Below are the code and all the weights of a small trained network. Each question names an input and a class and asks about switching units off, where a switched-off unit gives its printed mean instead of its output.

import numpy as np


def w(rows, s, z=0):
    codes = np.array(rows[::2]) - 128.0
    scale = np.full(codes.shape[1], s)
    scale[-1] = z or s
    return codes * scale


def f(y):
    return np.maximum(y, 0)


def log_softmax(a):
    a = a - a.max(-1, keepdims=True)
    return a - np.log(np.exp(a).sum(-1, keepdims=True))


def net(x, mask):
    res = np.array(x, float).reshape(1, 8) / 4 @ E
    y = f(res @ A[0][:, :-1].T + A[0][:, -1])
    res = res + np.where(mask, y, B[0][:, -1]) @ B[0][:, :-1]
    return log_softmax(res[-1] @ U[:, :-1].T + U[:, -1])


A, B = {}, {}
E = w([
[80,115,28,196,181,94,131],'x0',
[173,133,233,114,176,138,77],'x1',
[154,153,90,56,187,194,17],'x2',
[153,109,183,124,152,172,107],'x3',
[37,131,145,136,173,117,172],'x4',
[116,126,94,69,127,26,107],'x5',
[170,237,121,124,171,91,110],'x6',
[207,165,167,85,158,254,180],'x7',
],0.0093)
A[0] = w([
[77,160,161,129,208,163,110,78],'neuron 1',
[154,132,156,151,68,99,249,254],'neuron 2',
[107,158,142,136,166,146,118,82],'neuron 3',
[166,76,163,68,183,116,139,171],'neuron 4',
[125,124,144,113,184,63,106,226],'neuron 5',
[196,180,99,88,160,118,104,53],'neuron 6',
[177,151,149,135,143,147,176,167],'neuron 7',
[99,104,88,109,108,56,140,160],'neuron 8',
],0.014,0.0043)
B[0] = w([
[1,114,55,181,195,100,157,186],'neuron 1',
[76,156,192,159,142,244,240,248],'neuron 2',
[84,125,61,129,217,106,159,156],'neuron 3',
[162,90,82,113,74,95,100,194],'neuron 4',
[140,156,84,212,50,195,173,200],'neuron 5',
[222,196,88,100,198,235,124,205],'neuron 6',
[190,117,135,88,150,191,171,199],'neuron 7',
[86,60,43,133,167,135,195,224],'neuron 8',
],0.0098,0.014)
U = w([
[184,124,191,123,106,171,139,176],'0',
[67,152,130,182,170,123,159,191],'1',
[79,65,51,154,96,21,111,218],'2',
[120,61,129,171,97,59,3,66],'3',
[106,119,193,116,182,31,52,3],'4',
[202,197,129,93,165,127,65,78],'5',
],0.012,0.0035)

Each question gives the input, the list of numbers given to net, and the class t.
The units are the neurons (one row each of A and B). Each row of codes is followed by its name. A weight is (code - 128) times the scale printed after its matrix; where a second scale follows, it is the last column's (A, B and U).
mask holds one flag per neuron, in row order. A switched-off neuron (its flag False) gives its mean, the last column of its row in B, instead of its output. The means were averaged over made-up inputs and are rounded, as every weight is.
A unit's drop is (log p(t) with every unit on - log p(t) with that unit switched off) / (log p(t) with every unit on - log p(t) with every unit switched off).
The circuit of an input: a set's keep is (log p(t) with only the set's units on - log p(t) with every unit switched off) / (log p(t) with every unit on - log p(t) with every unit switched off). Starting from all 8 units, units are removed one at a time, each time the one whose removal leaves the highest keep (on an exact tie, the one counted first), for as long as the keep stays at least 0.8.
units of the circuit, in order: the units of the circuit, biggest drop first
most important unit: the unit with the biggest drop
k most important neurons: the k neurons with the biggest drops, biggest first
drop of u: that unit's drop, to one decimal
input [8,2,-4,-2,-3,-4,-1,-5], class 2: most important unit => neuron 6
input [5,-8,0,4,-6,-1,4,0], class 2: 3 most important neurons => (neuron 2; neuron 7; neuron 5)
input [-8,-2,4,-1,7,2,-2,1], class 2: units of the circuit, in order => (neuron 2; neuron 6)
input [7,-2,-6,7,-4,7,7,6], class 0: units of the circuit, in order => (neuron 1; neuron 7)
input [4,5,-4,1,1,7,-6,1], class 2: 4 most important neurons => (neuron 6; neuron 4; neuron 7; neuron 8)
input [5,7,0,1,-4,-2,-1,-2], class 3: units of the circuit, in order => (neuron 2; neuron 8; neuron 6)
input [-1,0,6,1,3,2,-4,5], class 5: 2 most important neurons => (neuron 2; neuron 8)
input [-4,-3,-5,-6,3,-2,7,4], class 0: 2 most important neurons => (neuron 1; neuron 7)
input [7,2,2,-1,7,2,-2,3], class 2: 2 most important neurons => (neuron 2; neuron 6)
input [4,-5,7,3,-1,5,-3,0], class 2: 3 most important neurons => (neuron 2; neuron 7; neuron 8)
input [5,5,5,-4,3,6,-5,4], class 2: 2 most important neurons => (neuron 2; neuron 4)
input [-7,1,8,5,5,-4,4,-2], class 1: 2 most important neurons => (neuron 1; neuron 3)
input [-3,-8,8,-1,-8,-1,-5,-4], class 3: 2 most important neurons => (neuron 2; neuron 1)
input [6,0,-7,-4,6,5,-5,-5], class 1: units of the circuit, in order => (neuron 2)
input [3,2,0,-1,-1,-3,8,-1], class 5: drop of neuron 8 => 0.3
input [3,-1,6,1,-4,1,-3,-1], class 5: drop of neuron 8 => 0.1
input [-3,0,6,1,4,-8,-5,6], class 1: drop of neuron 1 => 1.8
input [6,6,-3,0,2,6,0,-3], class 2: drop of neuron 2 => 0.5
